Below is a small trained network, with its code and all its weights. Each question gives an input and a class and asks what happens when units are switched off, that is, made to give their printed mean instead of their output.

import numpy as np


def w(rows, s, z=0):
    codes = np.array(rows[::2]) - 128.0
    scale = np.full(codes.shape[1], s)
    scale[-1] = z or s
    return codes * scale


def f(y):
    return y / 2 * (1 + np.tanh(0.7978845608 * (y + 0.044715 * y**3)))


def log_softmax(a):
    a = a - a.max(-1, keepdims=True)
    return a - np.log(np.exp(a).sum(-1, keepdims=True))


def net(x, mask):
    res = np.array(x, float).reshape(1, 8) / 4 @ E
    y = f(res @ A[0][:, :-1].T + A[0][:, -1])
    res = res + np.where(mask, y, B[0][:, -1]) @ B[0][:, :-1]
    return log_softmax(res[-1] @ U[:, :-1].T + U[:, -1])


A, B = {}, {}
E = w([
[130,17,107,78],'x0',
[204,128,154,215],'x1',
[174,133,85,94],'x2',
[205,63,218,173],'x3',
[75,201,254,104],'x4',
[179,165,87,219],'x5',
[7,74,127,193],'x6',
[61,184,80,190],'x7',
],0.0053)
A[0] = w([
[120,71,207,49,221],'N0',
[245,142,161,112,208],'N1',
[135,97,33,160,180],'N2',
[75,188,91,43,220],'N3',
[132,38,75,189,202],'N4',
[47,157,156,194,254],'N5',
[65,183,167,221,228],'N6',
[94,82,30,127,187],'N7',
[80,136,112,201,251],'N8',
[55,164,170,190,233],'N9',
[82,80,56,162,208],'N10',
[198,95,195,53,211],'N11',
[255,117,169,140,229],'N12',
[201,190,72,107,207],'N13',
],0.0077,0.0044)
B[0] = w([
[40,13,204,133,232],'N0',
[90,161,131,255,232],'N1',
[204,112,16,122,206],'N2',
[8,198,100,50,232],'N3',
[223,64,106,139,219],'N4',
[197,169,199,31,252],'N5',
[216,190,210,88,249],'N6',
[151,86,42,44,212],'N7',
[226,157,143,64,234],'N8',
[203,182,234,36,237],'N9',
[194,92,85,31,217],'N10',
[44,74,165,221,233],'N11',
[149,135,139,239,254],'N12',
[93,224,49,180,212],'N13',
],0.0065,0.0055)
U = w([
[67,107,156,91,173],'0',
[67,177,38,89,16],'1',
[91,25,185,190,114],'2',
[184,141,155,121,235],'3',
[55,104,117,108,247],'4',
[187,45,35,102,7],'5',
[143,181,95,255,117],'6',
[158,170,189,87,60],'7',
],0.0076,0.0017)

Each question gives the input, the list of numbers given to net, and the class t.
The units are the neurons (one row each of A and B). Each row of codes is followed by its name. A weight is (code - 128) times the scale printed after its matrix; where a second scale follows, it is the last column's (A, B and U).
mask holds one flag per neuron, in row order. A switched-off neuron (its flag False) gives its mean, the last column of its row in B, instead of its output. The means were averaged over made-up inputs and are rounded, as every weight is.
A unit's drop is (log p(t) with every unit on - log p(t) with that unit switched off) / (log p(t) with every unit on - log p(t) with every unit switched off).
The circuit of an input: a set's keep is (log p(t) with only the set's units on - log p(t) with every unit switched off) / (log p(t) with every unit on - log p(t) with every unit switched off). Starting from the 12 units with the biggest drops (on a tie, the unit counted first), units are removed one at a time, each time the one whose removal leaves the highest keep (on an exact tie, the one counted first), for as long as the keep stays at least 0.8.
circuit, biggest first: the units of the circuit, biggest drop first
most important unit: the unit with the biggest drop
top k neurons: the k neurons with the biggest drops, biggest first
drop of u: that unit's drop, to one decimal
input [0,3,-2,-8,4,5,-5,6], class 7: circuit, biggest first => N6, N9, N5
input [1,-4,-6,-8,7,-6,4,8], class 7: circuit, biggest first => N9, N5
input [5,6,-1,3,-8,8,-6,3], class 6: circuit, biggest first => N1, N12
input [0,3,8,-3,0,7,-2,2], class 6: most important unit => N13
input [-1,-1,-4,-6,-8,-5,-5,-5], class 1: top 2 neurons => N3, N13
input [-1,8,-4,-1,1,-7,-6,-4], class 2: top 2 neurons => N0, N11
input [-6,-3,6,-7,2,3,-1,-1], class 1: top 2 neurons => N3, N13
input [5,-2,5,8,-3,0,3,0], class 2: drop of N10 => -0.1
input [-6,-6,5,-2,-8,-7,-7,-4], class 1: drop of N3 => 0.2
input [-4,5,8,1,-4,3,7,2], class 5: drop of N2 => 0.2
input [3,-2,0,-5,-5,-8,7,-3], class 5: drop of N3 => -0.1
